Below is a small trained network, with its code and all its weights. Each question gives an input and a class and asks what happens when units are switched off, that is, made to give their printed mean instead of their output.

import numpy as np


def w(rows, s, z=0):
    codes = np.array(rows[::2]) - 128.0
    scale = np.full(codes.shape[1], s)
    scale[-1] = z or s
    return codes * scale


def f(y):
    return np.maximum(y, 0)


def log_softmax(a):
    a = a - a.max(-1, keepdims=True)
    return a - np.log(np.exp(a).sum(-1, keepdims=True))


def net(x, mask):
    res = np.array(x, float).reshape(1, 6) / 4 @ E
    y = f(res @ A[0][:, :-1].T + A[0][:, -1])
    res = res + np.where(mask, y, B[0][:, -1]) @ B[0][:, :-1]
    return log_softmax(res[-1] @ U[:, :-1].T + U[:, -1])


A, B = {}, {}
E = w([
[79,75,86],'x0',
[125,129,128],'x1',
[122,123,125],'x2',
[130,128,133],'x3',
[33,139,253],'x4',
[201,51,188],'x5',
],0.0065)
A[0] = w([
[151,127,98,51],'N0',
[132,141,165,150],'N1',
[60,72,129,132],'N2',
[146,57,132,44],'N3',
[186,71,179,118],'N4',
[146,213,116,132],'N5',
[152,101,41,191],'N6',
[88,125,164,5],'N7',
[143,211,148,248],'N8',
[73,101,253,136],'N9',
[171,173,187,37],'N10',
[239,62,72,82],'N11',
[185,66,181,61],'N12',
[50,201,47,54],'N13',
[61,167,204,96],'N14',
[190,55,95,24],'N15',
[110,134,112,255],'N16',
[144,129,90,38],'N17',
[86,91,122,94],'N18',
[209,53,103,70],'N19',
[188,132,158,137],'N20',
[180,155,62,60],'N21',
[197,165,180,108],'N22',
[142,182,202,164],'N23',
[75,255,66,80],'N24',
[92,141,157,67],'N25',
[171,83,159,70],'N26',
[81,109,157,58],'N27',
[164,184,11,21],'N28',
[102,180,109,241],'N29',
[134,126,46,19],'N30',
[179,178,67,21],'N31',
[124,230,116,106],'N32',
[84,88,164,47],'N33',
[190,104,84,53],'N34',
],0.0097,0.0033)
B[0] = w([
[109,216,128,145],'N0',
[92,127,88,163],'N1',
[143,142,62,177],'N2',
[98,98,214,152],'N3',
[48,67,140,198],'N4',
[64,90,101,171],'N5',
[129,160,86,227],'N6',
[122,208,126,146],'N7',
[145,81,58,207],'N8',
[103,209,65,254],'N9',
[54,114,96,154],'N10',
[76,164,116,229],'N11',
[43,78,178,184],'N12',
[86,47,254,202],'N13',
[158,218,64,211],'N14',
[71,171,169,174],'N15',
[144,97,68,196],'N16',
[87,204,172,145],'N17',
[44,131,75,148],'N18',
[60,170,142,195],'N19',
[64,92,119,174],'N20',
[73,184,150,188],'N21',
[44,21,87,175],'N22',
[98,160,17,196],'N23',
[82,13,237,211],'N24',
[131,180,116,153],'N25',
[33,82,167,164],'N26',
[151,230,130,157],'N27',
[75,209,137,212],'N28',
[140,89,118,202],'N29',
[142,197,163,171],'N30',
[74,190,122,176],'N31',
[35,9,177,173],'N32',
[73,178,102,160],'N33',
[72,215,114,178],'N34',
],0.0053,0.006)
U = w([
[65,57,194,135],'0',
[93,95,94,155],'1',
[121,135,132,233],'2',
[135,249,151,3],'3',
[141,140,147,247],'4',
[136,103,110,206],'5',
[255,68,160,3],'6',
],0.0097,0.004)

Each question gives the input, the list of numbers given to net, and the class t.
The units are the neurons (one row each of A and B). Each row of codes is followed by its name. A weight is (code - 128) times the scale printed after its matrix; where a second scale follows, it is the last column's (A, B and U).
mask holds one flag per neuron, in row order. A switched-off neuron (its flag False) gives its mean, the last column of its row in B, instead of its output. The means were averaged over made-up inputs and are rounded, as every weight is.
A unit's drop is (log p(t) with every unit on - log p(t) with that unit switched off) / (log p(t) with every unit on - log p(t) with every unit switched off).
The circuit of an input: a set's keep is (log p(t) with only the set's units on - log p(t) with every unit switched off) / (log p(t) with every unit on - log p(t) with every unit switched off). Starting from the 12 units with the biggest drops (on a tie, the unit counted first), units are removed one at a time, each time the one whose removal leaves the highest keep (on an exact tie, the one counted first), for as long as the keep stays at least 0.8.
circuit, biggest first: the units of the circuit, biggest drop first
top k neurons: the k neurons with the biggest drops, biggest first
drop of u: that unit's drop, to one decimal
input [4,-5,-4,-8,-8,-7], class 3: circuit, biggest first	(N28 N30)
input [1,6,3,2,2,-6], class 0: circuit, biggest first	(N24 N13)
input [-6,1,-8,-1,-7,-8], class 0: circuit, biggest first	(N24 N32)
input [-1,1,6,-2,8,-3], class 3: top neuron	(N14)
input [-5,4,6,1,8,7], class 3: top 4 neurons	(N9 N14 N24 N27)
input [-1,4,1,8,-2,-8], class 0: top 3 neurons	(N24 N13 N32)
input [8,2,-2,5,2,-8], class 0: top 2 neurons	(N13 N24)
input [-8,2,7,8,3,-8], class 0: top 2 neurons	(N24 N32)
input [-1,-6,2,2,8,6], class 3: top 2 neurons	(N9 N14)
input [1,4,8,-3,-7,-8], class 0: top 3 neurons	(N24 N13 N32)
input [-6,-2,-5,6,6,5], class 1: top 3 neurons	(N23 N22 N9)
input [3,3,4,-5,-7,-4], class 3: top 2 neurons	(N28 N30)
input [2,0,0,7,8,0], class 3: drop of N9	0.1
input [2,-5,5,-2,-1,-7], class 0: drop of N13	0.3
input [-8,-4,2,-5,6,6], class 1: top neuron	(N23)
input [4,-5,-4,-4,6,0], class 3: drop of N18	0.0
